Below is a small trained network, with its code and all its weights. Each question gives an input and a target symbol and asks what happens when units are switched off, that is, made to give their printed mean instead of their output.

import numpy as np


def w(rows, s, z=0):
    codes = np.array(rows[::2]) - 128.0
    scale = np.full(codes.shape[1], s)
    scale[-1] = z or s
    return codes * scale


def f(y):
    return np.maximum(y, 0)


def softmax(a):
    e = np.exp(a - a.max(-1, keepdims=True))
    return e / e.sum(-1, keepdims=True)


def log_softmax(a):
    a = a - a.max(-1, keepdims=True)
    return a - np.log(np.exp(a).sum(-1, keepdims=True))


def net(x, mask):
    ids = ['ΓΘΨΩαδημ'.index(c) for c in x.split()]
    T = len(ids)
    res = E[ids] + P[:T]
    u = 0
    for l in range(2):
        q, k, v = (res @ M[l].T for M in (Q, K, V))
        z = softmax(np.where(np.tri(T) > 0, q @ k.T / 2**0.5, -1e9)) @ v
        res = res + np.where(mask[u], z, O[l][:, -1]) @ O[l][:, :-1]
        u += 1
        y = f(res @ A[l][:, :-1].T + A[l][:, -1])
        res = res + np.where(mask[u : u + 16], y, B[l][:, -1]) @ B[l][:, :-1]
        u += 16
    return log_softmax(res[-1] @ U[:, :-1].T + U[:, -1])


Q, K, V, O, A, B = {}, {}, {}, {}, {}, {}
E = w([
[80,186,92,64,104,180,118,114,102],'Γ',
[24,95,154,168,102,156,170,100,249],'Θ',
[140,96,144,176,146,211,133,202,116],'Ψ',
[112,116,89,104,94,217,92,121,112],'Ω',
[224,119,112,91,140,188,214,228,72],'α',
[153,214,123,113,148,161,126,133,164],'δ',
[152,98,120,124,106,225,73,110,180],'η',
[39,133,191,165,74,165,241,193,57],'μ',
],0.018)
P = w([
[121,119,93,70,120,123,136,59,149],'0',
[170,98,116,143,215,29,124,86,159],'1',
[113,103,162,90,225,113,142,88,160],'2',
[246,158,104,140,12,57,59,140,157],'3',
[191,108,111,150,121,61,122,108,165],'4',
[109,93,167,106,201,158,149,105,162],'5',
[195,149,152,123,51,161,110,129,138],'6',
[164,106,134,150,93,113,120,112,160],'7',
[113,101,166,101,165,165,168,101,175],'8',
[168,175,168,132,46,206,130,110,131],'9',
[148,126,155,143,57,146,148,110,155],'10',
[119,117,167,101,144,205,168,97,184],'11',
[154,130,161,132,64,182,147,90,164],'12',
],0.011)
Q[0] = w([
[162,134,74,189,58,54,99,133,121],'0.h0',
[153,137,145,184,1,95,135,116,93],'0.h0',
],0.012)
K[0] = w([
[133,49,51,77,255,46,55,131,141],'0.h0',
[126,81,42,132,181,56,157,118,170],'0.h0',
],0.0079)
V[0] = w([
[190,1,83,166,79,185,168,105,224],'0.h0',
[180,158,143,118,191,90,232,162,135],'0.h0',
],0.0055)
O[0] = w([
[98,162,83,74,194,107,185,187,209,238],'0.h0',
[157,172,11,202,103,131,196,10,151,252],'0.h0',
],0.012,0.0029)
A[0] = w([
[132,90,194,135,121,53,142,68,128,62],'0.n0',
[180,99,125,24,82,164,127,133,163,208],'0.n1',
[180,151,112,164,117,130,103,91,80,219],'0.n2',
[91,164,138,107,139,148,121,169,118,19],'0.n3',
[107,106,205,71,91,134,92,134,127,98],'0.n4',
[75,185,138,144,131,33,178,110,69,73],'0.n5',
[177,174,95,66,123,167,131,104,174,158],'0.n6',
[177,161,184,116,142,152,77,170,86,88],'0.n7',
[160,115,110,148,150,62,110,163,167,68],'0.n8',
[106,158,147,254,148,138,132,187,100,170],'0.n9',
[123,113,74,114,197,151,87,122,120,214],'0.n10',
[128,118,181,122,147,149,93,180,156,7],'0.n11',
[166,112,77,105,76,153,47,127,113,252],'0.n12',
[91,181,187,91,45,150,152,115,129,252],'0.n13',
[160,161,129,47,162,111,150,90,106,224],'0.n14',
[97,140,156,130,118,136,119,117,67,15],'0.n15',
],0.0091,0.0019)
B[0] = w([
[86,142,189,118,90,118,125,109,137,131],'0.n0',
[132,173,147,147,119,120,95,126,63,201],'0.n1',
[163,89,132,116,170,143,130,166,144,163],'0.n2',
[128,114,115,126,122,175,152,141,148,141],'0.n3',
[133,169,147,130,144,89,141,131,148,136],'0.n4',
[128,107,124,108,104,124,178,204,116,138],'0.n5',
[65,135,133,174,138,175,103,181,94,252],'0.n6',
[105,141,170,115,114,76,112,57,163,143],'0.n7',
[188,173,90,117,103,132,111,161,110,141],'0.n8',
[135,73,121,70,62,134,107,146,146,150],'0.n9',
[152,108,108,144,254,147,216,175,88,154],'0.n10',
[119,147,144,94,106,115,137,120,107,145],'0.n11',
[164,189,171,104,144,166,155,106,93,157],'0.n12',
[199,86,128,149,143,98,142,155,148,182],'0.n13',
[121,115,153,170,179,145,84,155,130,184],'0.n14',
[98,109,104,175,127,50,102,147,125,132],'0.n15',
],0.0088,0.013)
Q[1] = w([
[207,206,70,141,2,102,100,139,151],'1.h0',
[134,143,141,167,110,208,155,179,165],'1.h0',
],0.0062)
K[1] = w([
[156,64,64,124,211,3,88,112,128],'1.h0',
[71,123,177,181,42,134,174,174,187],'1.h0',
],0.0052)
V[1] = w([
[114,221,159,188,175,159,60,128,193],'1.h0',
[122,78,139,136,142,116,116,103,255],'1.h0',
],0.0079)
O[1] = w([
[111,48,146,209,211,36,130,166,89,247],'1.h0',
[74,10,34,74,111,132,14,138,77,118],'1.h0',
],0.011,0.0014)
A[1] = w([
[97,134,128,124,88,121,96,133,155,145],'1.n0',
[160,68,114,160,116,165,139,132,111,91],'1.n1',
[115,141,137,104,112,138,127,11,72,156],'1.n2',
[124,81,116,86,107,136,154,166,77,169],'1.n3',
[117,147,133,51,107,152,101,113,175,4],'1.n4',
[122,156,135,116,154,125,134,184,155,17],'1.n5',
[93,135,108,125,159,117,130,67,171,157],'1.n6',
[106,94,140,184,153,131,146,103,54,121],'1.n7',
[191,179,206,133,113,111,175,102,178,98],'1.n8',
[174,59,191,103,174,78,64,144,111,35],'1.n9',
[192,124,141,60,113,177,175,63,157,50],'1.n10',
[81,130,106,96,148,132,60,134,151,110],'1.n11',
[136,86,134,101,47,121,159,91,176,238],'1.n12',
[48,117,105,147,92,150,101,121,155,231],'1.n13',
[109,91,78,136,157,175,125,143,83,135],'1.n14',
[155,167,143,136,139,188,87,153,133,162],'1.n15',
],0.011,0.004)
B[1] = w([
[171,84,100,95,177,178,123,160,105,147],'1.n0',
[5,117,174,163,202,120,79,164,161,174],'1.n1',
[153,239,98,54,179,107,215,48,99,142],'1.n2',
[152,140,108,104,132,138,229,76,174,181],'1.n3',
[61,80,173,213,172,103,176,8,142,174],'1.n4',
[116,92,39,83,117,207,91,148,61,181],'1.n5',
[104,163,158,90,52,211,47,230,135,141],'1.n6',
[129,21,103,152,134,106,127,96,180,211],'1.n7',
[28,161,48,161,75,128,159,123,140,231],'1.n8',
[128,132,155,106,73,92,203,87,26,188],'1.n9',
[105,44,165,160,90,184,2,160,10,206],'1.n10',
[163,152,103,136,87,59,202,50,98,169],'1.n11',
[186,144,198,84,187,123,150,96,161,174],'1.n12',
[157,147,137,103,164,144,128,174,86,180],'1.n13',
[157,197,122,131,92,107,133,117,238,217],'1.n14',
[164,95,160,144,182,105,108,101,162,252],'1.n15',
],0.0063,0.016)
U = w([
[68,177,198,143,60,33,197,69,165,152],'Γ',
[91,110,40,52,161,95,170,33,97,114],'Θ',
[161,170,167,27,219,129,129,116,199,251],'Ψ',
[29,192,154,99,135,65,150,113,124,142],'Ω',
[1,130,63,176,107,138,137,92,226,37],'α',
[86,24,148,181,125,87,130,84,137,146],'δ',
[37,80,88,115,114,129,102,204,25,55],'η',
[74,132,143,105,161,109,165,49,138,3],'μ',
],0.0058,0.0054)

Each question gives the input, a string of symbols that net reads in full, and the target symbol t.
The units are the heads (2 rows each of Q, K, V and O) and the neurons (one row each of A and B). Each row of codes is followed by its name. A weight is (code - 128) times the scale printed after its matrix; where a second scale follows, it is the last column's (O, A, B and U).
mask holds one flag per unit, layer by layer, with each layer's heads first. A switched-off unit (its flag False) gives its mean, the last column of its rows in O or B, instead of its output. The means were averaged over made-up inputs and are rounded, as every weight is.
A unit's drop is (log p(t) with every unit on - log p(t) with that unit switched off) / (log p(t) with every unit on - log p(t) with every unit switched off).
The circuit of an input: a set's keep is (log p(t) with only the set's units on - log p(t) with every unit switched off) / (log p(t) with every unit on - log p(t) with every unit switched off). Starting from the 12 units with the biggest drops (on a tie, the unit counted first), units are removed one at a time, each time the one whose removal leaves the highest keep (on an exact tie, the one counted first), for as long as the keep stays at least 0.8.
circuit, biggest first: the units of the circuit, biggest drop first
k most important neurons: the k neurons with the biggest drops, biggest first
k most important neurons of layer l: the k neurons of layer l with the biggest drops, biggest first
input Ω Γ α, target Ω: circuit, biggest first => [1.h0; 0.h0; 1.n8; 0.n1]
input δ Γ δ δ δ δ, target δ: circuit, biggest first => [1.h0; 1.n7]
input Ω δ Θ η δ Ψ, target η: circuit, biggest first => [0.h0; 1.h0]
input α δ μ, target Γ: circuit, biggest first => [1.h0]
input α μ μ Ψ δ, target α: circuit, biggest first => [1.h0; 1.n8; 0.n5; 1.n9]
input α Ψ δ η Γ δ, target η: circuit, biggest first => [1.n5; 0.h0; 1.h0]
input Γ Γ μ Θ α Θ Θ Θ Ω, target Ψ: circuit, biggest first => [1.n8; 1.n10]
input Θ δ α, target Θ: 3 most important neurons => [1.n9; 1.n3; 1.n11]
input α α Θ Γ Ω Θ, target Γ: circuit, biggest first => [0.h0; 0.n6; 1.n10; 0.n4]
input δ Ψ μ, target Γ: 3 most important neurons of layer 1 => [1.n12; 1.n5; 1.n8]
input α δ δ Θ Ψ δ Ω α Ω, target Ω: 2 most important neurons of layer 0 => [0.n6; 0.n12]
input μ δ Ψ Ω α, target η: 2 most important neurons => [1.n10; 1.n14]
input Ω δ η Ψ α μ δ α Ψ μ δ Ω, target μ: 2 most important neurons => [1.n2; 1.n4]
input δ α δ η δ α, target η: 2 most important neurons => [1.n5; 0.n12]
input α δ δ α, target δ: circuit, biggest first => [1.h0; 0.h0]
input δ Ψ δ Ψ δ μ δ Θ δ Θ α η, target Ψ: most important neuron => [1.n8]
input Ψ Θ Γ, target Ψ: circuit, biggest first => [1.n8; 0.h0]
input Ψ δ δ δ α δ δ α α α α δ Ψ, target α: 2 most important neurons of layer 1 => [1.n10; 1.n9]
input α α δ α μ Γ η, target μ: 3 most important neurons => [1.n4; 1.n2; 0.n5]
input δ δ δ Ω, target δ: circuit, biggest first => [1.h0; 1.n7]
input Ψ δ Ψ η η, target Ψ: circuit, biggest first => [0.h0; 1.n8]
input α δ η, target α: 2 most important neurons => [0.n6; 0.n10]
input α α Θ α Θ α Γ, target Θ: 2 most important neurons => [1.n11; 0.n1]
input η δ μ Ψ δ Ψ Θ Ψ, target Ψ: 2 most important neurons => [1.n8; 1.n12]
